What can hang from each mark
toko: fera
kozoz: vupobi
vupobi: lupov
bosob: fera legu
fediluz: bosob
fera: fediluz lokiza neka
legu: bosob fediluz lafub
lafub: fediluz legu
lupov: bosob kozoz toko
neka: lafub
lokiza: lafub vivu

Every row comes from one small tree of marks. The marks that hang from a mark follow it in brackets, in alphabetical order. Every link used is in the known rows. Which tree was each row made from?
In the rows, zero is written as 128.
Known rows
legu[fediluz]: [110  69 151 138  83 167 106 133 119 117 118 107 216 122 117 119 150 133
 118 106 129 125 171 143 149 116 174  94 133 102]
legu[bosob[fera] lafub[fediluz]]: [136  88 116 123 105 118 126 135 130 100 109  72 132 130 149 154 132 130
 127 135  93 134 104 140 147 124 148 129 146  86]
fediluz[bosob[fera[lokiza] legu[lafub]]]: [ 84 136  99 100  86  94 131 119 137  89 112  80 228 131 118 162 112  70
 107 115 127 118 109 121 169 171 136 140 137  97]
lupov[bosob[fera[lokiza] legu]]: [ 82 114  90 119 127 125 123 112 104  91 141  64 176 121 108 147 108 147
 179 124  98 132 117 113 150 156 133 134 147  76]
lokiza[lafub[fediluz legu] vivu]: [162 101 118  99 103 148 132 119 160 125 131 155  25 112  87 120 125 160
 119 141 125  87 153 135 136 117 196 119  88 158]
lupov[bosob[fera] toko]: [102  88 103 113 133 128 130 116 111 108 133  86 178 129 117 137 104 148
 132 128  88 134 123 149 109 114 145 135 133  85]
fera[fediluz lokiza[lafub]]: [ 90 105  91 142 125 106 119 139 122 115 119  98 213 102 107 162 136 116
 133  80 117 105 157 122 102 125 175 134 140  75]
bosob[fera]: [ 93  77 110 126 118 147 117 123 112 100 114  91 159 121 120  81 130 132
 125 129  95 139 132 148 119 136 162 140 136 106]
bosob[legu]: [101  74 125 123 109 154 113 125 125 103 119 113 191 116 133  93 139 130
 109 111 116 129 143 120 206 134 166 128 148 115]
fera[neka]: [108  93 160 160 133 138 111 128 137 102 124 121 150 137 119 104 144 101
 113 119 115 128 137 123 144 151 165 111 101 126]
neka[lafub[fediluz legu[bosob[fera]]]]: [136  86 105 110 143 164 146 114 163 121 122  86  70 135 124 119 104 139
 123 137  92  99 140 143 175 132 162 120 139 112]
neka[lafub[fediluz legu[bosob]]]: [158  80 131 111 132 167 150 121 164 124 116 111  76 130 139 129 114 142
 114 115 113 109 157 143 219 117 197 104 130 106]
vupobi[lupov[bosob]]: [119  64 129 115  47 139 118 124 101  99 130 113 164 112 126 138 126 192
 203 117 128 176 120 142 140 120 194 121 140  97]
lupov[bosob toko]: [120  81 133 118 118 133 126 120 118 112 130 112 175 124 132 145 115 152
 121 109 112 132 136 149 150 100 177 121 121  87]
fera[fediluz[bosob]]: [ 95 100 144 120 106 138 117 135 140 119 110  93 219 111 103 129 129 112
 115 104 142 140 122 123 156 105 151 122 141 137]
bosob[fera[neka]]: [ 88 104 126 155 149 137 112 127 135  96 126  95 151 143 108  94 134 100
 124 143  95 128 127 124 102 162 131 127 111 129]
toko[fera[fediluz lokiza neka]]: [101 109 185 173 175 108  95 130 141  97 134  79 217 118 115 179 129  89
 145 102 153 113  97  85 118 144 127 129  96  95]
kozoz[vupobi]: [110  51 115 121  97 140  86 122 128 125 116 122 150 122 142 100 145 117
 135  93 121 135 142 170  89 105 198 140 119 102]
lokiza[vivu]: [112  86 176 127 115 162 133 122 119  89 116 154 124 104 124  98 143 141
 112 143 112 137 111 138 175 121 177 118 107 132]
bosob[fera[lokiza neka] legu[lafub]]: [ 72 123 122 158 122  87 119 121 142  80 131  90 205 146 121 160 129  64
 119 123  95 104 114  94 159 201 113 142 112  89]
lupov[bosob]: [122  72 134 122 112 151 126 123 109 104 128 100 143 110 129 119 132 178
 163 112 117 148 134 141 162 108 189 119 127  98]
neka[lafub]: [115  67 141 119 129 170 149 129 129  95 109 123 166 115 142  84 138 135
  90 100 104 127 153 147 215 136 204 121 140  92]
lokiza[lafub vivu]: [122 106 124 113 124 149 145 130 130 103 113 165 133  99 122 110 142 145
 105 135 108 117 145 141 136 127 192 117 118 131]
kozoz[vupobi[lupov]]: [109  42 116 117  27 131  76 126 120 117 122 130 171 120 137 115 139 128
 172  95 125 159 125 173  73 119 202 143 128 101]
vupobi[lupov]: [112  53 141 122  43 141 106 129 110 101 117 129 178 115 131 113 135 144
 153 109 125 165 124 149 138 135 198 129 134 105]
neka[lafub[legu]]: [121  51 133 114 114 170 145 112 164 120 119 137 128 118 126  84 119 137
  98 101 115  99 173 147 215 130 213 127 105 117]
neka[lafub[fediluz[bosob[fera]] legu]]: [138 111 100  79 114 161 146 114 181 126 124  84  69 141  82 101  96 120
 101 127 129 101 148 142 171 136 168 128 120 146]
lupov[kozoz toko[fera[fediluz[bosob]]]]: [122 106 158  98 133  94 132 137 146 122 122 104 220 115 122 167 103  73
  45  85 170 112 108 114 138  52 124 127 114 118]
toko[fera[lokiza[vivu]]]: [135 107 200 123 150 138 126 114 118  79 118 127 142 101 134 152 124 118
 130 127 153 127  82 127 148 133 170 124  85  95]

Which tree is each row?
[109 119 111 141 167 159 135 130 155  86 141  83 121 147 107  94 127 114
 103 139  84 108 115  89 212 184 115 123 156 125]  bosob[fera[neka[lafub[fediluz]]] legu]
[ 62 114 131 177 172 122 113 138 145 112 121  75 213 125 125 149 131 103
 146 150  89 127 103  98 104 138  83 115 151 120]  legu[bosob[fera[fediluz neka]]]
[ 98  78 111 133 100 163 117 115 150 146 122  92 194 130 118 149 115 126
 144 142 115  93 173 146 103 117 138  93 132 119]  lafub[legu[bosob[fera] fediluz]]
[102  87 119 118  81 142 132 136 109 119 146 115 188 117 117 143 138 159
 130 106 129 116 171 101 199  87 135  81 150 100]  lupov[bosob[legu[fediluz]] kozoz]
[157 116 123 109 120 146 138 135 131 100 119 146  64 110 105 121 143 159
 113 137 117 116 130 132 138 119 186 116 125 134]  lokiza[lafub[fediluz] vivu]
[112  66 138 113  46  96 128 135 106 106 125 159 158 136 129 133 117  95
  78  90 119 141 136 149 125  96 174 124 114  88]  vupobi[lupov[kozoz toko]]
[ 78 152 109 120 163 152 154 125 175  98 127  97 206 145 111 101 114  76
  83 139 105 114 128  99 204 184 110 117 151 153]  fediluz[bosob[fera[neka[lafub]] legu]]
[122  82 126 110 113 105 146 129 106 116 136 129 127 128 127 140 117 127
  88  95 107 126 144 142 144  69 167 114 106  79]  lupov[bosob kozoz toko]
[130 113 122 150 147 131 112 117 172 130 133  83  60 156 103 140 111 108
 149 159 104 102 129 121 104 146 125 109 101 144]  lafub[fediluz legu[bosob[fera[neka]]]]
[117  72  97 107  96  93 118 125 116 134 141 134 119 131 136 144 117 108
 110  82 111 126 139 165  83  55 172 129 101  74]  lupov[bosob kozoz[vupobi] toko]
[ 95 123 141 124 142 128 142 100 142 109 115 131  99 118 116 162  99 106
 150 168  99 106 112 140 113 147 139 118  93 110]  lafub[legu[bosob[fera[lokiza[vivu]]]]]
[ 85 172 125 136 146 102 124 123 145  99 117  82 160 157  89 146 111  44
 122 131 124 132 118 129  73 178 125 114  97 122]  fediluz[bosob[fera[lokiza neka]]]
[161 155 118  84 112 142 149 135 153 111 110 137  73 116  91 139 128 131
  96 138 145 125 124 139 132 116 179 105 122 161]  lokiza[lafub[fediluz[bosob]] vivu]
[ 78  72 106 133 152 156 149 119 167 130 122  90 194 109 126 129 104 134
 132 132  88  95 142 117 178 122 131 130 158 108]  neka[lafub[legu[bosob[fera[fediluz]]]]]
[136  87 105 116 122 144 118 115 152 134 120  80  65 136 112 130 106 140
 149 146 103 115 134 144 118 115 148 118 121 122]  lafub[fediluz legu[bosob[fera]]]
[ 91 143 123 128 137 125 121 124 154 111 116  87 162 149  93 113 120  70
 113 143 122 137 120 130 100 159 122 118 115 153]  fediluz[bosob[fera[neka]]]
[129 135 121 119 123 131 110 115 186 133 135  83  55 161  60 122 105  88
 125 147 137 103 130 120  99 146 130 118  81 179]  lafub[fediluz[bosob[fera[neka]]] legu]
[124  70 135 119 133 172 158 114 166 127 107 132 147 119 155 124 114 129
 106 117 108 105 169 149 217 121 198 110 127 108]  neka[lafub[legu[bosob]]]
[ 70 113 115 155 144 174 133 133 158 100 140  97 252 145 110 114 136 101
 100 140  96  91 160  89 199 183 105  96 165 122]  bosob[fera[neka[lafub]] legu[fediluz]]
[111  84 167 143 144 121 102 127 121  97 125  72 224  97 127 163 123 120
 146  86 153 124 101 107 135 112 156 140 119  73]  toko[fera[fediluz lokiza]]
[ 56  74 101 140 125 143 106 133 125 102 134  72 236 104 107 102 130 138
 138 127  95 122 116  91 165 131 102 148 175 120]  bosob[fera[fediluz] legu]
[101  65  88 100  38 116  90 117 130 123 146 126 227 127 139 174 109 147
 177 104 122 145 114 148 110 115 167 142 149  89]  kozoz[vupobi[lupov[bosob[legu] toko]]]
[ 84 190 159 134 156 113 141 118 147  87 122 119 126 144  82 153 114  53
 118 166 123 129  87 117  90 183 109 108  82 145]  fediluz[bosob[fera[lokiza[vivu] neka]]]
[130 118 180 154 170 116 105 120 137  90 127  95 169 132 132 160 125  79
 133 105 153 121 109 115 119 158 162 119  77  93]  toko[fera[lokiza neka]]
[133  84 135 109 128  69 100 122 124 122 130 124 152 131 152 173 105  46
  74  62 154 105 119 159  52  81 172 140  78  45]  lupov[kozoz[vupobi] toko[fera[lokiza]]]
[ 99  81  94 103  59  91 138 128  96 106 144 115 146 134 112 148  97 139
 141 121  98 149 114 142  89  98 139 132 127  82]  vupobi[lupov[bosob[fera] kozoz toko]]
[ 89  99  81 105 123 103 146 123 114 107 146 101 159 130 118 131 102 125
  97 122  87 114 131 113 156  96 107 129 140  91]  lupov[bosob[fera legu] kozoz toko]
[ 97  79  68 106 110  90 118 123 113 130 144 112 119 136 123 133 106 110
 117 105  92 118 130 161  40  69 142 142 111  77]  lupov[bosob[fera] kozoz[vupobi] toko]
[ 79 152 143 170 162 100 132 137 147  97 132 144 170 109  91 179 140  93
 131 134 112  97 120  89 100 158 129 117 100 121]  fera[fediluz lokiza[lafub vivu] neka]
[176 140 177 110 172 156 142 131 182 103 125  86 121 142 119 137 119  97
  87 115 169 120 102 110 194 146 161 105 114 142]  toko[fera[neka[lafub[fediluz[bosob]]]]]
[120  96 137  95  82 180 145 117 183 143 118 124 200 131 103 127 117 112
  88 105 154  87 197 145 201 122 190  87 116 142]  neka[lafub[legu[fediluz[bosob]]]]
[117 137  46 108 124 115 116 131 126 103 130  70 124 130  93 142 118 120
 132 112 103 103 143 114 107 158 150 135 158  80]  bosob[fera[lokiza[lafub[fediluz]]] legu]
